Below is a small trained network, with its code and all its weights. Each question gives an input and a class and asks what happens when units are switched off, that is, made to give their printed mean instead of their output.

import numpy as np


def w(rows, s, z=0):
    codes = np.array(rows[::2]) - 128.0
    scale = np.full(codes.shape[1], s)
    scale[-1] = z or s
    return codes * scale


def f(y):
    return y / 2 * (1 + np.tanh(0.7978845608 * (y + 0.044715 * y**3)))


def log_softmax(a):
    a = a - a.max(-1, keepdims=True)
    return a - np.log(np.exp(a).sum(-1, keepdims=True))


def net(x, mask):
    res = np.array(x, float).reshape(1, 5) / 4 @ E
    y = f(res @ A[0][:, :-1].T + A[0][:, -1])
    res = res + np.where(mask, y, B[0][:, -1]) @ B[0][:, :-1]
    return log_softmax(res[-1] @ U[:, :-1].T + U[:, -1])


A, B = {}, {}
E = w([
[96,93,97,247,34,245,92,92,187,232],'x0',
[156,148,101,40,1,235,137,203,131,74],'x1',
[94,191,95,92,158,104,72,216,173,212],'x2',
[112,143,76,84,51,71,80,55,48,164],'x3',
[88,24,95,88,93,54,161,140,202,115],'x4',
],0.0088)
A[0] = w([
[107,91,85,247,136,159,74,80,172,177,43],'N1',
[106,111,181,213,189,201,197,165,225,123,50],'N2',
[196,65,140,185,83,175,137,59,99,60,67],'N3',
[155,204,163,199,145,176,75,121,81,127,83],'N4',
[90,95,113,171,217,99,129,22,108,188,32],'N5',
[132,103,84,142,41,235,140,160,137,170,75],'N6',
[131,158,219,130,199,143,192,125,221,114,139],'N7',
[79,143,105,121,67,65,46,2,69,180,44],'N8',
[80,121,152,221,201,71,122,79,152,167,3],'N9',
[151,50,198,188,135,127,195,17,87,98,120],'N10',
[128,181,107,122,158,115,59,160,199,220,79],'N11',
[83,7,111,106,122,95,139,125,200,143,74],'N12',
[179,186,156,162,170,175,111,118,71,155,60],'N13',
],0.0078,0.0034)
B[0] = w([
[214,225,94,112,247,20,94,88,30,66,253],'N1',
[133,196,151,108,55,86,222,82,116,227,231],'N2',
[107,62,192,40,179,179,75,168,175,199,202],'N3',
[62,34,202,196,57,62,78,182,115,102,211],'N4',
[132,204,97,109,88,194,154,137,177,50,218],'N5',
[190,172,103,91,180,100,153,141,111,35,254],'N6',
[163,166,131,138,87,99,211,103,63,197,205],'N7',
[147,181,163,112,67,118,208,73,87,216,234],'N8',
[133,195,61,99,88,254,170,214,236,9,217],'N9',
[86,95,149,79,194,131,87,144,213,192,224],'N10',
[102,85,167,32,184,145,57,206,222,218,229],'N11',
[49,72,220,247,43,27,4,202,65,68,200],'N12',
[63,92,153,212,63,36,50,188,124,62,193],'N13',
],0.0075,0.0091)
U = w([
[63,87,162,230,63,85,60,156,118,98,103],'0',
[134,153,84,112,83,211,132,150,167,53,209],'1',
[184,142,113,105,246,47,124,114,83,69,109],'2',
[127,147,136,138,42,124,183,97,108,240,68],'3',
[89,82,140,92,192,166,57,146,186,214,76],'4',
[118,97,73,160,167,142,124,113,117,157,254],'5',
],0.013,0.007)

Each question gives the input, the list of numbers given to net, and the class t.
The units are the neurons (one row each of A and B). Each row of codes is followed by its name. A weight is (code - 128) times the scale printed after its matrix; where a second scale follows, it is the last column's (A, B and U).
mask holds one flag per neuron, in row order. A switched-off neuron (its flag False) gives its mean, the last column of its row in B, instead of its output. The means were averaged over made-up inputs and are rounded, as every weight is.
A unit's drop is (log p(t) with every unit on - log p(t) with that unit switched off) / (log p(t) with every unit on - log p(t) with every unit switched off).
The circuit of an input: a set's keep is (log p(t) with only the set's units on - log p(t) with every unit switched off) / (log p(t) with every unit on - log p(t) with every unit switched off). Starting from the 12 units with the biggest drops (on a tie, the unit counted first), units are removed one at a time, each time the one whose removal leaves the highest keep (on an exact tie, the one counted first), for as long as the keep stays at least 0.8.
units of the circuit, in order: the units of the circuit, biggest drop first
most important unit: the unit with the biggest drop
k most important neurons: the k neurons with the biggest drops, biggest first
drop when u is switched off: that unit's drop, to one decimal
input [2,-7,4,1,-1], class 1: units of the circuit, in order -> [N9]
input [-5,-4,7,-5,3], class 4: 4 most important neurons -> [N1, N11, N6, N8]
input [8,4,-4,-2,5], class 2: units of the circuit, in order -> [N6, N1]
input [-4,-3,-4,6,4], class 3: 2 most important neurons -> [N8, N1]
input [-5,2,4,8,4], class 3: 2 most important neurons -> [N1, N8]
input [-6,5,3,-7,-5], class 3: 4 most important neurons -> [N1, N7, N6, N9]
input [7,0,-4,-8,-6], class 3: 4 most important neurons -> [N2, N7, N4, N12]
input [2,7,8,-7,-1], class 4: 2 most important neurons -> [N11, N9]
input [-5,-1,5,1,-5], class 0: units of the circuit, in order -> [N1, N13]
input [0,-3,4,-4,-5], class 0: 3 most important neurons -> [N13, N4, N8]
input [5,-7,5,5,-4], class 1: 2 most important neurons -> [N9, N5]
input [-1,0,-7,-6,2], class 4: 3 most important neurons -> [N10, N3, N8]
input [-3,3,-7,-3,5], class 4: units of the circuit, in order -> [N3, N10]
input [-7,-8,8,-7,-6], class 1: most important unit -> N9
input [7,5,-2,7,-5], class 2: 3 most important neurons -> [N6, N1, N2]
input [6,-2,-5,6,-1], class 2: 2 most important neurons -> [N1, N2]
input [6,-7,-2,1,-6], class 1: 3 most important neurons -> [N9, N5, N12]
input [0,2,-5,-2,-2], class 4: drop when N3 is switched off -> 0.1
input [1,-7,7,-7,-7], class 0: drop when N13 is switched off -> 1.5
input [4,4,1,4,-6], class 0: most important unit -> N4
input [-3,6,5,-7,-2], class 3: drop when N7 is switched off -> 0.3
